In the rows, 128 means zero.
Facts:
[q104, q12, q123, q130, q136, q137, q157, q185, q236, q237, q260, q269, q312, q376, q379, q381, q391, q40, q405, q412, q419, q421, q428, q446, q466, q477, q481, q498, q511, q537, q56, q584, q612, q636, q646, q652, q658, q660, q682, q686, q697, q701, q713, q76, q82, q83, q833, q836, q837, q84, q845, q856, q879, q896, q924, q925, q964] ω a
[q132, q156, q161, q162, q172, q177, q252, q254, q273, q284, q333, q337, q378, q402, q418, q450, q459, q47, q502, q51, q524, q526, q544, q560, q633, q656, q673, q700, q72, q757, q793, q844, q913, q918, q987, q998] ω b
{q104} μ q964
{q12, q130, q193, q237, q260, q333, q378, q428, q459, q477, q48, q612, q636, q656, q686, q688, q72, q78, q82, q913} μ q450
{q12, q195, q498, q685, q833, q844, q856} μ q405
{q12, q177, q185, q273, q391, q47, q560, q84, q918} μ q260
{q123, q646, q925} μ q998
{q132, q652} μ q378
{q132} μ q896
{q136, q237} μ q793
{q137} μ q172
{q137, q806} μ q132
{q156, q237, q76} μ q421
{q156} μ q757
{q156, q333} μ q412
{q156, q612} μ q481
{q157, q498, q911} μ q701
{q236, q260, q273, q421, q673, q700} μ q130
{q237, q502, q998} μ q913
{q254, q381, q652} μ q84
{q269} μ q363
{q273} μ q47
{q295, q56} μ q656
{q295, q428, q697} μ q162
{q312} μ q697
{q312} μ q537
{q337} μ q633
{q337} μ q979
{q376, q459, q537, q636, q658, q660, q856} μ q82
{q378, q656, q658} μ q83
{q379} μ q459
{q381} μ q444
{q40} μ q123
{q446} μ q333
{q466} μ q911
{q48, q987} μ q418
{q486} μ q466
{q498, q673, q836} μ q76
{q498, q879} μ q958
{q51, q806} μ q252
{q511, q713} μ q161
{q524, q806} μ q284
{q524} μ q391
{q526} μ q845
{q537} μ q136
{q544, q679} μ q502
{q56} μ q700
{q584} μ q623
{q62, q682} μ q237
{q62} μ q273
{q623} μ q837
{q682} μ q177
{q713} μ q376
{q833} μ q686
{q845} μ q72
{q854} μ q156
{q918} μ q51
{q924} μ q48

Known rows:
q481: [108 154 151 117 118 169 112 117 154 116 150 154 128 145  75 116 158 143
 133 117 168 112 127 136 150  89  76  93 128  96 172  95]
q444: [128 175 111 152  61 150 116 114 131 104 120 110 122 140 113 146  86 140
 114 168 164 135 113 182 172 135 118 138 117  49 121  62]
q421: [112 148 154 130 118 162 118 107 155 123 150 160 128 146  94 120 167 136
 154 108 155 115 123 130 149  94  85 103 121 107 169  89]
q446: [108 154 153 137 121 167 128  96 152 131 146 167 132 142 105 124 172 129
 169 101 137 117 120 123 153 101  87 103 114 112 167  94]
q924: [111 182 156 157 118 167 122 114 159 161 147 155 122 138 102 135 180 119
 143 115 137 130 119  77 168  85  98 118 107 117 185 120]
q450: [ 80 146  63 149  97  96 106 128 121 131  92  70 115 145 132 130 116 154
  93 154 141 168 146 145  95 152  71 108 129  43  80 173]
q757: [ 76 151  58 141  95 103 106 122 123 126  92  65 122 148 124 125 113 159
  89 154 140 170 155 163  93 154  63  96 126  35  83 168]
q673: [ 85 143  62 167  96  91 124 105 125 138  89  78 121 149 159 135 132 143
 128 137 113 175 149 143  97 162  81 114 114  53  78 159]
q685: [113 161 110 180  69 156 147 107 126 113 106 126 119 117 133 127 112 128
 136 113 129 140 126 154 165 147 133 139 104  55 119  74]
q958: [115 165 101 160  66 153 134 126 132  91 108 107 114 123 102 105 106 143
  96 119 165 138 140 171 161 135 120 134 113  34 126  67]
q701: [121 142 145 130 116 143 119 121 161 100 149 145 112 155  81  90 180 146
 125  88 184 115 145 129 151  82  91 111 118  92 180  68]
q697: [110 153 154 128 121 167 118 109 152 126 148 163 128 140  91 122 165 135
 154 107 152 111 121 124 152  97  87  99 123 103 168  99]
q177: [ 84 141  66 158  95  90 113 115 121 134  92  76 119 150 148 138 123 149
 113 151 128 170 143 145  94 157  78 113 122  53  77 164]
q123: [112 113 181 142  92 159  92 148 152 138 171 160 157 129  91  92 160 149
 154 105 152 131 126 124 121 105  77 124 132 150 171  94]
q40: [115 106 189 152  90 156  98 147 152 145 173 165 164 126 103  93 168 144
 169  96 138 137 123 120 118 114  84 130 125 161 169  92]
q524: [ 89 124  70 167  97  78 121 104 112 132  90  89 111 152 165 151 126 137
 128 153 122 166 126 130  96 155  87 129 123  67  71 164]
q412: [107 156 150 116 118 170 111 114 152 117 149 155 128 146  76 115 159 146
 136 118 167 112 126 139 150  90  76  95 127  95 172  96]

Rows:
No name comes twice in this set of rows, the named rows included.
[ 60 126  57 157 105 105 128 119 107 128  77  88 112 128 139 123 126 143
 102 132 122 163 143 132  87 157  74 109 129  48  72 184] => q72
[108 143 128 184  55 161 132 131 124 126 119 127 142 103 131 114 106 131
 134 118 123 151 122 154 145 155 123 149 111  81 117  82] => q679
[ 86 134  65 157  98  87 114 116 119 132  92  79 113 150 148 143 120 148
 111 156 133 165 135 139  95 153  81 118 126  56  76 169] => q378
[130 156 161 134 115 149 120  86 157 130 158 164 130 166 118 144 166 132
 182 130 144 117 109 132 161  96  93 110 115 116 168  72] => q381
[ 81 186  63 169  94 103  96 146 130 168  91  52 110 138 125 142 126 143
  55 170 139 186 148  96 115 133  82 119 116  44 103 206] => q418
[ 82 131  74 162  88  95 106 131 123 140  98  74 130 140 146 125 121 154
 111 142 124 177 148 145  86 162  75 117 124  64  80 169] => q913
[122 144 102 182  65 133 146 128 134  87 105 105 102 128 116  85 128 137
  96  90 165 143 151 151 159 132 136 153 102  38 131  51] => q911
[116 119 157 121 120 144 108 120 136 103 150 166 110 148  82 129 154 134
 134 133 190  99  95 109 149  79  92 122 141 115 163  95] => q896
[114 143 157 132 117 159 118 113 155 123 151 164 125 142  94 119 167 136
 154 108 157 117 122 122 152  92  89 107 124 110 170  95] => q419
[113 148 155 140 118 157 131  93 156 124 149 163 127 150 108 120 177 131
 170  96 142 119 126 126 152  99  91 107 112 110 170  79] => q836

The same nodes again, as new rows of numbers:
Known rows:
q896: [128 121 145 134 112 117 106  91 171 131  98  63 110 145 138 141 105 114
 122 127 100 114 117 153 123 162 112 127 136 150  97 113 195  94 128 144]
q979: [154 143 144  63 184 185 197 167 143 155  74 103  90  97 136 186 166 134
  90 170 106 166 131 118 141  50 140 102 119 116 130 108  72 173 181  34]
q833: [127  85 135 169  98 118 102  65 133 143 131  85 109 139 119 168 118 106
 143  73 114 105 119 144 138 145 119 118 138 100 125 116 160 100 110 150]
q688: [115 133 143 107 182 187 170 165 123 147 124 121  92 129 121 169 151 126
 114 139 110 183 106 115 122  74 141 109  80  79 114  77  77 196  99  40]
q402: [150 163  94  96 135 115 156 162  83  93 165 186 169  73 144  72 159 163
 125 175 159 115 129 100 139 133 128 142 129 152 167 185  96 147 160 132]
q252: [141 181  84  66 145 103 160 168  95 106 160 169 150  73 164  70 142 167
 128 204 141 117  92  91 130 158 112 172 111 192 151 143 119 141 158 137]
q136: [126  97 157 159 107 122 104 115 167 126  88 104 113 155 134 136  99 102
 126 103 123 120 158 161 112 138 135 117 150 126 113 133 164  86 116 157]
q844: [142 151  74 114 127 103 157 138  64 112 202 185 152  67 127  92 172 174
 151 141 161 104  92  80 148 128 123 153 111 126 182 169  96 145 144 137]
q656: [120 191 109 112 131  95 131 155  88 111 197 185 166  90 125  48 158 174
 146 175 144 133 121  92 140 128 137 136 104 146 154 151 109 154 137 122]
q82: [112 114 160 142  93 108 111  93 159 147 107 110  85 176 110 118  94 127
 145 101  93 120 142 161 117 127 148 123 134 128 102 124 190  92 124 144]
q446: [123 108 139 164 106 129  91  77 147 133 105 103 120 163 105 159  97 106
 118  89 117 117 144 156 132 147  95 109 147 129 109 118 149 102 112 144]
q333: [121 179  94 123 131 111 129 145  79 113 186 211 163 102 112  67 144 172
 129 159 153 120 119  96 137 127 101 139 116 150 162 157  83 157 139 125]
q633: [164 183 107  74 133 102 155 153  99 117 149 184 159  49 134  75 169 178
 115 188 142 110 150 103 159 104 127 132 153 170 179 175  84 138 217 119]
q254: [132 170  98  99 141  90 137 169  70 122 189 191 179  95 132  79 152 149
 138 159 155 131 124  95 141 133 138 147 124 157 158 135  83 159 145 137]
q273: [125 172  92 106 135  92 130 165  72 125 191 204 173  99 126  75 144 145
 139 161 157 134 130  97 137 127 132 153 125 150 158 132  82 156 135 137]
q511: [152  69 161 149 118 113 126  89 125 115 108  99  84 140 136 149  93  79
 111 105 113 118 155 178 117 150 132  95 149 131 137 153 165  83  92 143]
q477: [112 108 155 167 104 115  82  82 153 138 116  97 120 156 115 143 100 101
 129  86 106 124 143 152 131 141 126 117 140 113 109 103 159 107 106 148]

Rows:
No name comes twice in this set of rows, the named rows included.
[122 110 145 170 112 111  85  89 149 138 117  81 129 153 122 149 107  94
 126  87 121 124 146 155 135 146 117 107 141 118 109 107 153  96 106 137] => q56
[104 201 109  80 109  98 155 171 104 137 166 225 126 129 112  26 143 216
 162 184 131 124 124  94 122 104 156 172 102 162 132 158 134 152 179 137] => q450
[124 132 140  58 187 180 189 187 119 157  98 108  96 149 135 179 148 123
 119 158 122 181 120 115 117  74 165 124  99 109  99  87  81 189 135  56] => q444
[132 105 162 178 112 115  88  98 161 123 116  73 128 149 132 136 116  88
 117  94 129 124 164 158 124 138 132  87 145 110 115 131 165  93 103 134] => q312
[146 175  83  81 150 103 149 169  85 101 172 163 168  63 160  78 147 148
 118 198 145 119  92  93 140 160 108 161 111 184 161 144 107 145 141 142] => q51
[126 104 147 151 116 107  89  89 143 140 123  79 130 153 129 155 101  84
 129  92 118 125 136 153 137 151 126 115 146 128 104  95 160 103 105 143] => q652
[108 116 144 122  99 106 100 107 157 164 100 109 106 191 109 144  89 114
 147 109 109 127 144 153 120 131 147 147 148 143  90  94 177  97 141 163] => q260
[149  71 158 158 119 104 121  84 123 118 121  91  85 141 131 143  91  78
 114  91 112 126 154 173 118 147 133  93 143 127 139 140 168  85  81 140] => q713
[133  94 108 149  96 139 131 116 185 136  76  90  99 161 147 163 123 141
 146  98 158  94 121 134 105 135 123 144 143 127 114 153 189  57 156 171] => q701
[141 110 108 118 190 206 198 189 144 125 102  94 100 112 161 200 173 121
 108 139 162 159  93  97 106  77 125 111  88  90 133 119  77 162 120  58] => q486
[137 118 102 113 178 202 208 192 149 136  98 103  89 119 162 197 170 133
 116 143 163 157  89  96 101  71 128 121  82  93 132 124  86 152 132  62] => q911
[118  99 158 174 107 125  83 104 166 139 101 110 120 159 121 139  91 100
 127  94 117 127 150 152 118 138 127 125 148 121 113 107 157  95 110 160] => q237
[140  86 112 164 106 138 122 115 178 130  86  77 117 140 153 165 126 114
 128  94 163  97 127 137 114 139 114 127 145 121 125 149 171  62 140 166] => q466

Now the same nodes, written a new way:
Known rows:
q419: [129  97 154 126 169 160 125 112 177 135 123 125 148 111 123  79 148  98
 131 149 125 157 111 111 172 107 189 133 121 112 163  98 104 101]
q237: [125  75 158 106 174 140 132  94 191 144 114 122 136 114 111  88 153  93
 126 155 147 153 110 110 169 102 182 115 156 111 168 105 108 105]
q379: [129  94 154 128 167 157 128 114 181 131 118 121 142 105 129  77 148  97
 130 148 135 160 110 110 155 119 196 128 134 113 163  99 103 104]
q78: [128 126 153  24 185 127 127 114 191 131 102 139 142 122 132 119 198  63
 166 117 122 127  95 103 115 140 141 100 140 102 151 121  40  50]
q177: [156  71 146  95 155 103 109 101 158  95 127  95 117 107 132 108 179  60
 163 116  99 144 101  96 203 159 152 131 155  93 173 101 117 110]
q260: [106  69 158 127 157 138 128  88 194 124  70 109 143 113 119  63 143  83
 149 142 100 146 109  93 164 117 191 128 137  98 149 107 115  95]
q688: [125 125 153  27 185 126 127 113 191 131 102 140 142 123 132 118 198  63
 166 117 123 124  95 102 116 141 141 101 142 102 152 119  41  52]
q56: [125  99 157 134 163 152 128 117 177 129 109 123 143 105 131  88 140 103
 136 147 128 160 110 115 158 114 199 121 130 119 159 104 103 109]
q51: [168 101 143  98 157 113 111 120 153 108 143 105 127  98 128 131 173  93
 160 125 113 141  95 112 191 153 154 126 165  94 178 108 109 105]
q913: [138  81 142  75 165  85 119  96 158 119 125 106 134 110 108 134 186  94
 159 132 127 126  87 107 196 146 142 103 183  73 177 108  83 124]
q444: [149 130 152  42 189 140 118 131 183 127 136 140 140 120 142 120 187  58
 156 119 111 140 104 114 131 133 129 116 116 109 153 124  49  39]
q363: [148 129 152  40 191 141 118 131 181 127 138 139 139 122 142 120 188  60
 157 120 110 142 104 114 134 133 130 116 115 109 152 124  46  39]
q686: [107  93 154 105 163 148 135  96 185 138  88 125 152 115 112  78 159  99
 143 148 135 140  99 100 158 114 200 118 146 105 163  91 101 109]
q793: [166  95 144  91 170 113 109 112 150 115 161 105 128 112 127 131 179  97
 152 126 111 138  96 110 217 140 147 131 162  90 177 103 109 100]
q376: [131  95 149 145 174 163 127 117 180 128 124 106 139 109 147  57 151 110
 120 147 163 165 108 102 135 139 204 139 148 107 158  98  54  90]
q879: [129  97 155 125 168 158 128 115 180 131 119 123 142 106 126  79 149  95
 130 148 128 162 111 111 159 116 191 125 130 113 165  95 115 104]
q896: [136 101 153 130 166 163 124 114 177 135 119 128 148 108 119  81 142  95
 134 150 125 155 110 112 168 109 187 136 119 112 164 100 102  96]

Rows:
No name comes twice in this set of rows, the named rows included.
[133  87 157 123 173 154 128 108 181 134 127 121 135 113 128  80 150  95
 123 149 144 160 113 111 164 110 191 129 140 118 165 101  98 100] => q136
[153  97 147 112 157 103 112 128 159 108 132  88 130  94 138 138 162 127
 165 127  77 144  95 120 199 144 156 116 181  81 159 130 129  82] => q700
[128  87 162 131 166 152 128 117 198 137 111 108 138  99 133  89 140 120
 134 149 101 161 113 119 170  98 194 122 163 111 152 122 149  69] => q421
[105  96 158 119 165 144 132  97 175 134  97 128 146 120 126  88 154 108
 138 143 136 142 104 108 166 107 209 117 135 120 159  94  93 124] => q428
[165  99 143  89 167 118 109 116 151 113 159 106 131 109 128 127 183  99
 155 124 105 135  95 109 213 142 152 133 161  90 177 101 116  99] => q757
[133 131 159  43 183 128 122 131 172 120 124 141 132 125 159 134 184  68
 158 113 122 144 104 120 126 136 151 101 119 130 147 124  40  67] => q295
[105  90 157 125 163 140 133 100 192 140  78 113 153 108 115  84 145 124
 146 149 105 140 101 106 161 105 196 116 156  93 149 114 112  87] => q130
[110  83 148 122 162 145 121 130 197 127 128 132 160  83 136  62 175  86
 121 147 125 155 113 137 154 115 211 114 140 118 162 106 107 150] => q123
[169 100 144  97 154 114 111 122 155 106 137 106 124  96 130 131 174  87
 162 124 115 141  95 110 183 158 159 125 167  99 181 106 118 108] => q254
[149  96 144  73 163 108 116 101 160 116 130 108 131 110 121 127 196  99
 161 122 114 121  88 102 196 144 166 120 184  89 180  96 118 109] => q333
[114  92 152 125 171 154 132 101 183 134 101 115 146 112 127  65 156 108
 131 147 152 146 102  96 143 127 203 129 151 103 159  94  69 100] => q636
[110  93 154 111 165 148 134  95 185 138  89 126 151 114 113  79 157 101
 141 147 137 138 101 100 157 114 200 119 146 104 163  93  97 110] => q477

